Here is a tiny trained network, its code and every weight. The questions are about switching its units off for an input and a class, where a switched-off unit gives its printed mean instead of its output.

import numpy as np


def w(rows, s, z=0):
    codes = np.array(rows[::2]) - 128.0
    scale = np.full(codes.shape[1], s)
    scale[-1] = z or s
    return codes * scale


def f(y):
    return np.maximum(y, 0)


def log_softmax(a):
    a = a - a.max(-1, keepdims=True)
    return a - np.log(np.exp(a).sum(-1, keepdims=True))


def net(x, mask):
    res = np.array(x, float).reshape(1, 8) / 4 @ E
    y = f(res @ A[0][:, :-1].T + A[0][:, -1])
    res = res + np.where(mask, y, B[0][:, -1]) @ B[0][:, :-1]
    return log_softmax(res[-1] @ U[:, :-1].T + U[:, -1])


A, B = {}, {}
E = w([
[129,127,108,139,126,137,120,116,136,133,117],'x0',
[151,123,121,106,87,111,111,138,106,137,119],'x1',
[146,2,79,128,94,138,164,184,181,118,146],'x2',
[102,127,119,127,164,140,151,86,150,140,127],'x3',
[20,183,143,85,57,195,65,158,142,156,150],'x4',
[60,122,79,132,80,118,205,45,82,37,162],'x5',
[131,132,135,138,118,130,137,152,119,125,129],'x6',
[121,133,78,92,185,125,113,193,74,113,147],'x7',
],0.0084)
A[0] = w([
[65,133,149,86,84,205,84,127,132,114,154,104],'N0',
[136,76,74,128,109,149,161,166,178,66,170,65],'N1',
[149,120,211,194,55,131,143,69,172,139,94,137],'N2',
[70,130,72,152,96,75,156,95,95,78,121,69],'N3',
[130,204,164,118,179,126,95,81,62,76,92,17],'N4',
[200,165,130,170,164,61,132,127,147,92,116,4],'N5',
[140,188,148,108,137,88,124,102,66,147,119,122],'N6',
[127,171,160,207,125,155,132,97,57,139,105,56],'N7',
[164,80,163,173,152,72,153,85,89,110,137,38],'N8',
[194,99,107,185,175,78,164,101,73,116,102,26],'N9',
[105,154,88,122,97,100,210,101,106,2,140,87],'N10',
],0.0089,0.0034)
B[0] = w([
[107,188,180,150,141,166,86,35,79,116,121,225],'N0',
[119,123,51,108,76,142,145,164,206,67,170,208],'N1',
[75,148,94,36,170,59,91,226,128,84,104,224],'N2',
[192,129,144,149,166,52,110,167,73,217,107,215],'N3',
[140,89,42,105,51,153,179,151,206,109,163,210],'N4',
[151,128,130,181,143,154,91,93,85,140,134,190],'N5',
[162,35,160,76,144,138,189,165,253,141,164,199],'N6',
[112,79,48,56,93,123,205,125,166,128,175,179],'N7',
[87,186,138,205,100,179,40,58,70,72,163,200],'N8',
[106,160,146,90,103,168,107,63,45,107,174,222],'N9',
[133,140,143,165,179,92,139,212,143,207,80,255],'N10',
],0.008,0.0081)
U = w([
[120,101,17,97,55,153,180,102,214,97,192,38],'0',
[86,161,78,64,177,97,94,136,113,75,107,254],'1',
[81,192,156,202,40,208,87,15,44,126,170,16],'2',
[161,147,123,198,182,98,117,151,156,254,53,77],'3',
[109,141,124,130,136,131,159,110,136,101,110,245],'4',
],0.0069,0.003)

Each question gives the input, the list of numbers given to net, and the class t.
The units are the neurons (one row each of A and B). Each row of codes is followed by its name. A weight is (code - 128) times the scale printed after its matrix; where a second scale follows, it is the last column's (A, B and U).
mask holds one flag per neuron, in row order. A switched-off neuron (its flag False) gives its mean, the last column of its row in B, instead of its output. The means were averaged over made-up inputs and are rounded, as every weight is.
A unit's drop is (log p(t) with every unit on - log p(t) with that unit switched off) / (log p(t) with every unit on - log p(t) with every unit switched off).
The circuit of an input: a set's keep is (log p(t) with only the set's units on - log p(t) with every unit switched off) / (log p(t) with every unit on - log p(t) with every unit switched off). Starting from all 11 units, units are removed one at a time, each time the one whose removal leaves the highest keep (on an exact tie, the one counted first), for as long as the keep stays at least 0.8.
circuit, biggest first: the units of the circuit, biggest drop first
unit that matters most: the unit with the biggest drop
k most important neurons: the k neurons with the biggest drops, biggest first
drop of u: that unit's drop, to one decimal
input [-1,-6,-1,-8,2,7,7,2], class 3: unit that matters most	N10
input [5,-2,-8,-6,-7,-4,-4,1], class 0: 3 most important neurons	N4, N6, N7
input [7,3,-8,-3,1,-2,-7,-7], class 0: circuit, biggest first	N4, N7
input [-5,-6,-6,1,-8,5,5,4], class 2: 4 most important neurons	N8, N9, N5, N2
input [3,4,-6,6,-6,3,7,-4], class 0: 4 most important neurons	N4, N7, N6, N0
input [-8,1,-4,4,-8,-6,5,-8], class 1: 2 most important neurons	N2, N0
input [-7,1,-3,0,3,1,0,-1], class 0: circuit, biggest first	N8, N3, N10
input [4,7,4,3,1,5,-3,-7], class 1: circuit, biggest first	N2, N4
input [-5,-3,-5,7,-6,5,-2,1], class 2: 2 most important neurons	N8, N9
input [7,6,5,-2,-1,0,-4,-7], class 1: 4 most important neurons	N2, N4, N6, N7
input [4,3,6,7,4,7,-5,6], class 3: 2 most important neurons	N10, N3
input [1,6,5,8,3,-6,3,-6], class 1: 2 most important neurons	N2, N10
input [-1,1,7,7,-8,-5,-5,5], class 2: circuit, biggest first	N9, N8, N2
input [0,-7,-3,4,-6,8,0,2], class 3: 3 most important neurons	N10, N3, N0
input [7,-5,-4,-1,7,-5,-5,6], class 2: 3 most important neurons	N0, N2, N10
input [8,-3,-1,6,-8,5,-4,3], class 2: circuit, biggest first	N8
input [-3,-3,-7,-1,5,5,-7,5], class 0: 2 most important neurons	N4, N6
input [-1,-3,-3,0,2,0,-3,-2], class 0: 2 most important neurons	N10, N3
input [3,7,-7,5,-2,8,6,-1], class 3: 3 most important neurons	N10, N3, N1
input [-4,0,-1,7,6,1,-5,4], class 2: 2 most important neurons	N0, N2
input [-2,-8,0,-7,8,-4,1,0], class 2: unit that matters most	N0
input [-5,-2,-1,-5,-7,4,4,1], class 2: 2 most important neurons	N8, N9
input [-4,0,-5,-2,-2,-1,5,3], class 0: drop of N6	0.1
input [-4,-4,-3,-8,3,4,5,-1], class 3: drop of N8	0.2
input [-5,5,-8,-1,-7,-1,6,-2], class 0: drop of N0	0.1
input [-7,-4,-5,7,7,7,-2,-8], class 1: drop of N2	0.6
input [-1,-3,-3,-2,6,7,-5,-6], class 3: unit that matters most	N10
